B:
<76>: [ -8  -6   5   4   0  -6  -3  -3   4 -13   9  16   8   1   1  -7   7  -3
   0]
<147>: [ -9  -7  15   8   0  -7  -3  -3   7 -19  21  23  12   4   4 -10  13  -8
  -6]
<100>: [-17   9   9   9  -9 -13  -5  -7  12 -21   9  19   7  -9  23 -11  20  -6
   2]
<152>: [ -6  -8  21   8   0  -4   1   1   8 -18  23  19  13   9   6  -8  16  -8
 -11]
<91>: [-13  14   0   3 -10  -5   0  -2  10 -10 -13   2  -2  -7  27  -2  13   1
  -3]
<80>: [ 11  -8  11   1   5   6   2   4  -3   4  13  -1   5   9 -10   1  -3  -2
  -6]
<134>: [ -1  -1  11   5  -2   2   5   3   7 -11  -2   6   3   7  13  -1   9  -5
 -13]
<146>: [-14  -3  19  10  -4  -8  -1  -1  12 -25  21  25  12   3  17 -12  19  -8
 -11]
<88>: [  4  -5  19   7   1   0   4   4   6 -11  18  12  10   9   5  -5  11  -7
 -12]
<67>: [-25   6  12   9  -8 -16  -5  -7  14 -25  22  20  11  -8  25 -13  25  -6
  -1]
<141>: [  6 -12  14   3   4   3   1   4   0  -1  19   9   7  10 -12  -1   0  -4
  -8]
<87>: [-19  12   0   7 -10 -12  -4  -8  10 -19  -6  17   2 -11  25  -8  15  -3
   2]
<123>: [ 10 -11   4  -2   7   3  -2   1  -8   9  18   2   4   6 -21   0 -10  -1
   4]
<117>: [ -9  -6  14   9  -1  -9  -3  -3  10 -23  16  22  13   3   8 -12  17  -8
  -4]
<97>: [-20  16  -1   5 -12 -11  -4  -6  12 -17  -8  11  -1 -12  31  -7  17  -1
   1]
<107>: [ -9  15  -5   2 -10  -4   0  -2   7  -6 -18  -4  -4  -8  24   0  10   2
  -2]
<75>: [-4 -4 10  4  1 -7 -4 -3  2 -7 26 13 10 -1 -1 -8  8 -4  2]
<138>: [-17  10   2   6 -10 -10  -2  -5  11 -18  -7  13   1  -9  25  -6  15  -2
  -1]
<104>: [  0 -11  13   5   4  -4  -3  -2   3 -12  21  18  14   6  -7  -8   8  -7
  -1]
<113>: [ -9  19  -2   1 -11  -3   2  -1   8  -3 -12  -4  -6 -10  29   1   9   2
  -4]
<112>: [-13  18  -8   1  -9  -7  -3  -5   7  -6 -10  -1  -6 -13  25  -3  10   2
   4]
<129>: [ -8  12   3   4  -8  -4   1  -1   9 -10  -9   2  -2  -6  24  -3  13  -1
  -3]
<121>: [-10  10  -7   0  -6  -7  -3  -4   4  -5  -6  -1  -3 -10  16  -2   7   3
   6]
<93>: [  7 -10  12   3   5   4   2   4  -1  -2  15   6   6  10 -10  -2  -1  -5
  -6]
<143>: [ -6 -10  18   7   0  -3   1   0   8 -19  22  19  13   8   5  -8  15  -7
 -11]
<149>: [ 26  -6 -13 -12  12  14   3   7 -19  36  -1 -30 -11   4 -32  14 -28   8
   8]
<105>: [ 26 -10 -26 -18  16  10  -4   2 -25  38   1 -34  -9  -4 -49  11 -32  12
  25]
<122>: [-16   6  -1   4  -5 -11  -5  -6   8 -16  -2  11   3  -8  16  -9  14  -3
   5]
<144>: [  1  12  -3   0  -6   1   3   0   2   5 -13  -7  -6  -5  15   4   0   3
  -3]
<139>: [  6  -6  19   6   2   2   3   4   5  -8  19  10   9  10   1  -4   8  -7
 -11]

[ -7   9 -19  15  -2 -10   7  11   7   7   3  -4  14  -6  -6 -15] : <112>
[ -6   7 -10   7  -5  -6   8   7   2   6   2  -3  14  -7  -2  -8] : <121>
[-4 -1 -9 -9 -9  4  7 -6  5  2  6  9  3  0 19  6] : <76>
[-11   6 -26   6  -9  -6  13   1  15   8  12   5  16  -2  14  -8] : <87>
[  4  -4   2 -11   1   6  -6  -7  -1  -4   1   4 -17   7  12   6] : <93>
[ 10  -7  47 -10   6   6  -5  12 -50  -9 -22 -11  29 -26 -32  22] : <105>
[ -6   8 -17 -13  -6   4   3  -3  -2   6   2   4  -1   0  23   3] : <75>
[ -3   3 -17 -13  -6   6  -1 -10  15   2   7   8 -19  10  31   1] : <143>
[-12  11 -25  13  -7 -10  11   4  14  10  10   2  11  -1   7 -16] : <97>
[  6  -1   4  -8   4   4  -9  -3  -3  -3  -3  -2 -16   7   5   3] : <80>
[  2  -3  10 -16  -2   7  -2  -4 -16  -4  -2   3  -4  -1   5  13] : <123>
[-13  13 -31   0 -10  -5  10   2  15  11  11   5   8   4  24  -9] : <100>
[ -6   2 -21 -15  -8   5   3  -9  13   3   9  12  -7   7  32   3] : <147>
[ -6   9 -17  17  -1  -8   5   6  15   6   3  -4   3   2   0 -17] : <91>
[  2  -2  -7   3   3  -1  -5  -5  15  -2   4   1 -19  10   8  -6] : <134>
[ -3  11 -17  19   4 -10   1  10  11   6   2  -8   0   1 -11 -18] : <113>
[  4  -2  -1 -14   1   8  -7  -8   1  -2  -1   4 -17   9  12   7] : <141>
[ -4   6 -12  19   3 -10   3   8  12   5   2  -5   5   0  -7 -17] : <107>
[  2   6 -13  -8   2   1  -7  -5  11   1   3   1 -23  15  21  -2] : <88>
[ -7   3 -21  -9  -9   3   4  -8  15   5  10  10  -5   8  35   0] : <117>
[ -3   4 -19 -14  -5   5  -2  -9  17   2   7   8 -18  13  32  -2] : <152>
[  0   3  -4  14   5  -5  -1   6   4   1   0  -8   1   2 -14 -10] : <144>
[  2   4 -10  -9   2   3  -8  -6   7   0   2   1 -22  14  20  -3] : <139>
[ 16  -7  37  -4  13   5 -13   7 -34 -10 -18 -12   2 -10 -37   9] : <149>
[ -4   2 -10 -16  -6   6   3  -8   4   1   4   8  -5   4  31   8] : <104>
[-10   7 -22   7  -7  -6  11   0  17   7  11   3   7   2  10  -9] : <138>
[-10   6 -16   3  -9  -3  11   1   8   7   8   6  13  -3  15  -7] : <122>
[ -3   9 -16  12   0  -8   2   6  13   5   5  -4   0   5   1 -16] : <129>
[ -9   7 -27  -8 -10   2   3  -8  19   6  12  10 -17  11  32  -3] : <146>
[-17  18 -38  -5 -13  -3   9  -2  18  14  10   8   2   1  34 -12] : <67>
